
[[  -8 -104 -391  178    2  202 -395   67 -281 -144    3  166 -188 -110
  -184  -20 -308 -599 -170  -53  133  -40]
 [ 130  -86 -205 -153  284 -184 -165  -73  -70 -274 -110  386 -114  207
    44  197 -683 -456  174    4  263  237]
 [ -20  141 -183   -6  141  -21  352  -26  162 -147  -72    6 -136  183
    51  219 -232  380  102 -146   71   26]
 [ 194   -1   34  -91  -47  132  205  122 -113  148   40 -132  -58  -79
  -134 -114  106 -142   60 -147 -185 -124]
 [ -29   32 -237   58  103  -45  -73  -85  -66 -144  -87    4 -125   52
    40  107 -287   -3   85  -37  103   87]
 [ 116   33 -133  274   58 -193 -370  268 -180   21 -112 -307  -33 -278
   112 -105  243  180 -294  277 -111   76]
 [-106 -115 -138  191  -39   78   76   -2   59 -270  -70   79   35  179
   -59 -237  -51  -16  149 -336  -61 -152]
 [  46 -315  109  306   -9  -81 -273  173  -57 -129  143  122   71  152
  -118 -248  469  110  -63   27 -140 -110]
 [ -38  -18 -215  338   27  195 -131  199  -91  -54  100   -5 -127  -60
  -172   26  222   20 -229   25   28  -44]
 [ -48 -175 -215  347 -203  477 -492  174 -407  -61   93   87  -56 -162
  -322 -202  228 -707 -176 -125   29 -196]
 [ 203  -79   49   12    5 -145   47  199  -30   27   29 -157  -67  -61
   -16 -214  153  151  -85  -43 -264 -153]
 [  17   74 -129  159  -29  223  -88  196 -149 -139 -204   21   72    1
   -14   27   51 -215   -7  -96  118   11]
 [  65  131  -44  -62  -32  139  -35   23 -175  -74  -70 -146 -133  -31
    31  133  -48  -56   71  -96   27  -67]
 [  62  182   24 -196  -85  363  442 -127 -118  196    9  -90  -48   81
  -140  266   65   16  315 -216   31  -39]
 [  88  189 -174  -63  -24   29  173   49  -99   35 -254 -267  -20 -139
    99  -17 -181   23   82 -133  -56   -7]
 [ 355   11  288 -514  107 -245  762  -41  202  120  -63  -26   44  272
    76   -9 -168  305  445 -263 -248  -52]
 [ -53 -294 -315  368 -140  291 -630  174 -347 -257   33  341  -54    0
  -258 -146   -9 -638 -264  -80  133 -179]
 [  62 -126 -224  304  -23   12  -73  267  -57  -54 -181  224  181   90
   -50    6  149  136 -232   70   84   11]
 [  33  278 -245   10   26  202 -185   57 -281  -51 -209 -286 -155 -270
    71  124 -224 -366   17  -20  112  101]
 [ 103  142 -271   42  -33   20 -148  152 -228  -31 -394 -200   57 -238
   131  -91 -246 -280  -43  -41   24   61]
 [-138  223 -371  223   23  444 -128   70 -206 -163 -141  -72 -135 -143
   -97  139 -195 -468    3 -139  249   83]
 [  29  149 -290  -75  192   31  197 -123  -44   22 -137   69  -82   47
    -8  293 -429 -104  188   -3  220  264]
 [ -60  -60 -160  242  -53  108  -91   69  -90 -119 -135   38  100   67
   -37  -80  110    5   27 -102   40  -17]
 [ -40   61   33  273  -43  138   15  124  -59   13  -70 -249  119  -45
   -21 -130  465  177   81  -41  -82   12]
 [ 106   62 -341 -222  122 -152  159 -193  -74   25 -168    3 -156  -15
    56  138 -670 -100  161  -76   58  113]
 [ 262 -105  145  -86  115 -370  214  210  139  -55  -20  -64  -13  107
    98 -179   68  391  -16  -34 -276  -96]
 [ 167  260   28 -212  294 -206  625    3  246   69  -67 -176 -109  123
   141  279 -146  554  225    2  -29  208]
 [ -80  -69 -215  382   71  -43 -153  148   10 -220 -250  103  203   96
    48 -130   66   49  -10    0  108  133]
 [ 158 -101   44  -60  178 -148   -5   67   12 -136  156  165 -190  196
   -41  154  -57  116   -3   45    0   -7]
 [ 132  306 -219  -85  289 -162  255    5   -1  167 -174 -392 -128 -269
   132   74 -316   14  143  114  -12  351]
 [  64  -28   57   96  -41  202 -153  117 -191  -24  190  -96 -175  -40
  -152   10  300 -103  -36  -36  -78 -140]
 [ -20  256    2  192   -6  285   41  206 -109  -39 -115 -433  -18 -225
    11 -144  302 -125   92 -131  -76   13]
 [ -52  -87  141  152   -2  -15  -87  -21   -8 -186  167 -300 -138    5
   -37 -387  266   32  208 -234 -291 -175]
 [ -22 -267  -28  258   88  198  -68   35  -48  -55  335  389  -64  271
  -352   93  289 -105    5    5  100   13]
 [  30 -252  188  190 -203   72 -175  158  -90 -209   92   -4   35  149
   -98 -341  457   84   -1 -243 -258 -367]
 [  10   39   45  107   14   75 -358   33 -243 -157  -67 -175  -30  -53
    55  -52  141 -254  143    1   26   57]
 [-125 -187  -26   46 -131  164  -93 -223  -96 -271  142  220 -127  352
  -126   86   -6   75  206 -293   39 -253]
 [   7  143 -237   55  101 -129 -173  -31 -129 -102 -210 -238 -101 -137
   172   28 -255   23   44   41   35  132]
 [  23  341 -260  -39  271   39  158   24    1 -109 -150 -241 -241 -147
   110  200 -427 -117  107  -33  135  239]
 [ 150   87  -19 -315   60  -44  186  -87  -38 -131  -65   26 -194  161
    84  239 -394   33  199 -175   27  -63]
 [ 155   41   77 -119    0 -249  -20   85   -9 -201 -106 -172 -137   91
   211   33  -37  428   -9  -66 -154 -174]
 [ 287 -128  377  -94  118 -247  -66  242    7 -147  103   23  -44  183
    71  -47  304  196   29   49 -179  -87]
 [ 222  236  -45 -108   -7 -210  278  173  -30  142 -384 -521   96 -266
   253 -212  -44  253   70  -57 -260   22]
 [ -79 -128  -24  204  -21  -43 -401  -59 -169 -230  -14 -177  -36  -28
    20 -339   81 -213  167 -130 -129  -60]
 [ 200    4  135  -75  -78  365  -64  253 -249  -78  -32  232   21  134
  -140  208  179 -419   12  -97  142 -101]
 [ 163 -332  214  233  -98 -253 -112  247   -5   -4   60  -70  171   74
   -34 -455  603  375  -94    1 -386 -227]
 [ 131  -11   39 -201  143 -130  317  -94   91    2  249 -109 -320   96
   -72   40 -140  245  147 -141 -201 -113]
 [  84  111 -354  154  114   48  -29  227  -94  -45 -193   87  -61  -63
     8  240 -202    1 -246  115  197  136]
 [  52  142   17   28 -236  230  -80   62 -314  128 -183 -424   57 -240
    18 -156  295 -108  107 -133 -163 -132]
 [ 137 -126 -117 -118  203  114  490 -101   76  208  251  412  -95  275
  -335  304 -160  -57  178  -29  122  143]
 [ -62 -120   53  209 -340  292 -412   89 -312 -251  -56  -94   20   35
   -58 -217  363 -135   -3 -268 -108 -389]
 [  67 -197 -126   81  122  117    5   32  -55  -35  221  378 -116  207
  -282  161  -39 -196   -4   -4  120   29]
 [ 213  196 -107 -225  339 -310  627    8  236  115 -240  -55   52   99
   169  193 -384  348  247   38   31  347]
 [  64   72  -93  294 -146  307 -380  377 -320  -33  -57 -209  -62 -262
   -79  -63  402 -200 -328   51  -29 -145]
 [ 285  -74  282 -336  -66   47  175   32 -127   10   94   69  -91  201
   -60   98   73  -26  189 -172 -127 -227]
 [ 192  103   59 -144  267 -292  422   -1  164  145   56 -219 -111   25
    66   75   -9  441  171   80 -160  169]
 [  78   -3 -223 -106  181  -56  162   -6   54 -253 -232  279    5  209
    41   76 -582 -293  208 -204  177  127]
 [-147 -209    9  145 -288  626 -266 -148 -359 -126  218  192  -47  163
  -392  -76  259 -634  253 -383   56 -297]
 [  40  177   58  168  101  -83  190  124   60   89  -36 -468    1 -136
    90 -120  390  450   66   47 -201   90]
 [  45  -15 -303   69  195  120  124  118   31 -212 -136  366  -23  176
   -93  154 -421 -336   30 -120  261  149]
 [  25 -188 -225  292  119 -105 -171  144  -18  -93   55  126  -49   14
  -109 -137   16   -4 -162   65  -18   39]
 [ 185   72  101    1  157 -264  395  150  166  125  -86 -133   90  110
   112   81  238  660   54  117 -123  123]
 [ -99  178   -6  273  -94  370 -157  181 -171 -166  -58 -307  -53 -121
   -29  -71  382  -97   16 -149   -8  -99]
 [ 139  103  -37 -112 -112  -80   58  -13 -172  130 -172 -372  -16 -156
   121  -82   25  185   93  -65 -207  -89]
 [ 102   27  -70 -302  227 -124  319 -235   74  -69   91  157 -246  268
    -7  322 -482  110  302 -102   91   97]
 [ -98 -214 -137   17    1  121 -139 -171  -45 -450   57  401 -144  389
  -109   50 -372 -275  216 -349  144 -173]
 [ 152   34  270  -26  145  -58  142  143   66  -36  269 -230 -237   47
   -37   -6  352  295   61  -20 -221  -92]
 [ 214  -14   73  271   83 -366  115  407  106  164 -121 -313  187 -123
   129 -243  587  723 -241  255 -310   46]
 [-124 -202 -232  134  195   -4 -148 -198   32 -334  252  304 -288  264
  -163   52 -354 -187  138 -155  125    8]
 [ 115  134 -164 -153  -60  184  -82    5 -279  -22 -144 -108 -153 -126
     5  115 -287 -359   61 -133   46  -59]
 [  16  144  -60  142 -164  440 -360  214 -386 -131 -170 -160  -17 -179
   -41    6  173 -528  -40 -118   97  -92]
 [-108  113 -119  258 -229  370 -280  144 -282 -199 -224 -264   42 -158
    12 -194  213 -268    2 -244  -15 -185]]

[   3    3   38   55  284  268   -5   70   26 -127  -46  140 -148  -20
 -348 -121  -80  -54   73  121  223 -224   14  243   75] : 11
[-154   10 -299 -241 -193   59  168  168  146   79  112 -208 -173   81
  -72  429  104  -77  204 -407 -125 -113   90   14  121] : 25
[  97  -74  -56 -248 -276   59   54   88  -81  225  105   58   13 -352
  166  -52   50 -204 -244 -207  -46  324 -118  -81   17] : 63
[ -10 -107 -201 -179  -33   -3  413   10 -133  207  -31  -94  -61 -195
    0  -34  179  186 -182 -130   67  171   53  -67  111] : 16
[ -13 -145 -135 -312 -235   71   40  255   88  202  100  -29 -151 -212
  101  157  -78 -154  -14 -305  -18  214   68  -55    3] : 42
[  99   32 -127  -17   84  121   80 -100 -115   55 -242   23  105    9
 -153 -107  147  -31    1   98  139 -123 -196  133  162] : 54
[ 121   37  173  128  144   25   82   -7  162 -189 -193  115 -231   56
 -225  109 -423  -26  217  339   60 -233 -257    6 -156] : 32
[ -23 -122 -118 -296  -48  -54  292  109  -97  279  130  -72   55 -157
  159   60   59  181 -183  -50  106  224  -14   46  -35] : 3
[ 208   92   27  -15   59  264   -2  -94  -66  -24 -192  202  -54  -97
 -183  -72   23 -223   46   36  109 -124 -311  136  114] : 50
[ -46  -66  -42  166  239  205   46  154  124 -137 -406  118 -122  -16
 -394 -184 -206   52  235  203  222 -174   57   18  -34] : 56
[ -19   13  -84  152 -133   36   -8   46   24  -75 -273   -6   55 -116
 -204 -157  -40 -131   46   82    4  -23 -121 -148  -20] : 65
[-228  -50 -211 -311 -441  -81 -173  266 -165  227  563 -307  224 -181
  134  184  297 -217 -210 -355   96  157  -40  159   14] : 13
[  14  -34  -36  122 -123 -155   81  -19   61  -87 -134 -132  -61  -36
 -129  -20 -165  -45  -26  182  -67  -59 -111 -164  -24] : 68
[-527  -92 -425   45 -399  -63  112  446  109 -124  181 -510 -282  -52
 -419  374  173  -22  293 -536   57 -166  375 -203   -3] : 1
[  53 -132  -29  -23 -188 -195 -195   15   35    4  136 -212  -26  -61
   21  -62 -155 -222 -236  126  -93   27  -17  -23  109] : 62
[  16 -124 -185 -226 -115   13   42   18  -45  165  197 -151  -50 -142
   56  -56  152 -133 -302 -198  -90  133  146   46  273] : 47
[ 162 -204  -67  -37 -123 -117  -83    3  -44   43 -109 -165 -170 -124
  -72  -90 -141 -165 -152  101   74   22  -35  -51  153] : 18
[-287 -145 -278 -248 -436 -238 -184  361  135   16  502 -580 -265  123
  -81  631  -36 -209  173 -402    9 -194  160   85   47] : 31
[ 282  -73  -61  -56  253   31  179 -208   34   55 -375   40 -130  118
  -81  -68 -137   51  -14  275    6 -148 -116   88  236] : 60
[  60 -158 -105   -8  -91  -60 -154   45  -33   42  -97 -128   24  -87
  -78 -174  -56 -152 -142  111   73   14  -13   11  132] : 21
[ 179   78    7  -98  453  439  108 -126  -25    5 -154  314  -70   25
 -238 -182   81  -46    1   89  155 -208  -68  384  269] : 17
[  43   34  -64  -37 -302   74  -28    4   54   14   64   29  -33 -260
   16 -104   39 -352 -206 -204 -290  174  -47 -188  113] : 40
[ 331   70  103 -106  510  346   74 -233  120  -48 -189  321 -198  167
 -152  -62 -161 -103   20  234  -22 -287 -123  370  307] : 67
[ 160  -74  -48   31 -109   -6 -106  -42   16  -21 -191  -40  -80  -80
 -101 -121 -109 -240  -72   93  -33  -27 -119  -53  145] : 4
[ 164   -8  105   90   77  188  -65    2   76 -170 -149  139 -312  -99
 -295  -48 -240 -245   91   92   76 -170 -126   37   60] : 37
[ 126  -41  -23   34  -20 -223  -15 -172   73  -51  -15 -197  -38  137
  -14   15 -170  -93 -144  283 -174 -147 -117    2  156] : 66
[  91  -17 -122   62    2  -60   60 -154    8  -36 -162 -120  -14   49
 -125 -109   16  -77 -121  142 -113 -121  -48  -21  228] : 28
[-170  -38 -199  -97  -83 -172  143    9  -84   91  281 -303  151   17
    4   26  205   99 -240    3  -37   -3   72   86  116] : 33
[  68  -29 -124    4   61  -25  150 -113   33   28 -179  -53   30   24
  -58 -130    3   17 -123  144 -112  -32  -15  -27  174] : 7
[ 165   35  188   20  229  129 -136  -48  139 -171   65  126 -218   95
 -190   52 -323 -204   52  257   26 -282 -164  259   56] : 58
[-136  -59 -101  -73  -57   66   94  219   44  141 -101   77  240 -191
   36 -195  -22   72  -64   46   35  239   26  -86 -145] : 15
[ 220   10  -41  -22  174  137 -210 -166   80  -34 -183   64   24  155
 -107 -143  -69 -269  -54  206  -73 -226 -113  236  321] : 61
[-168  -56 -150 -166 -275 -130  -22  174  102   39  347 -284  -80  -13
   15  270  -16 -143  -47 -206 -129   -4   77   -1   35] : 55
[ 137  -83  -73  -34 -159  -40 -108  -49  -60   52  -66  -84    5 -125
  -25 -135   -9 -232 -190   55  -21   41 -122  -20  164] : 12
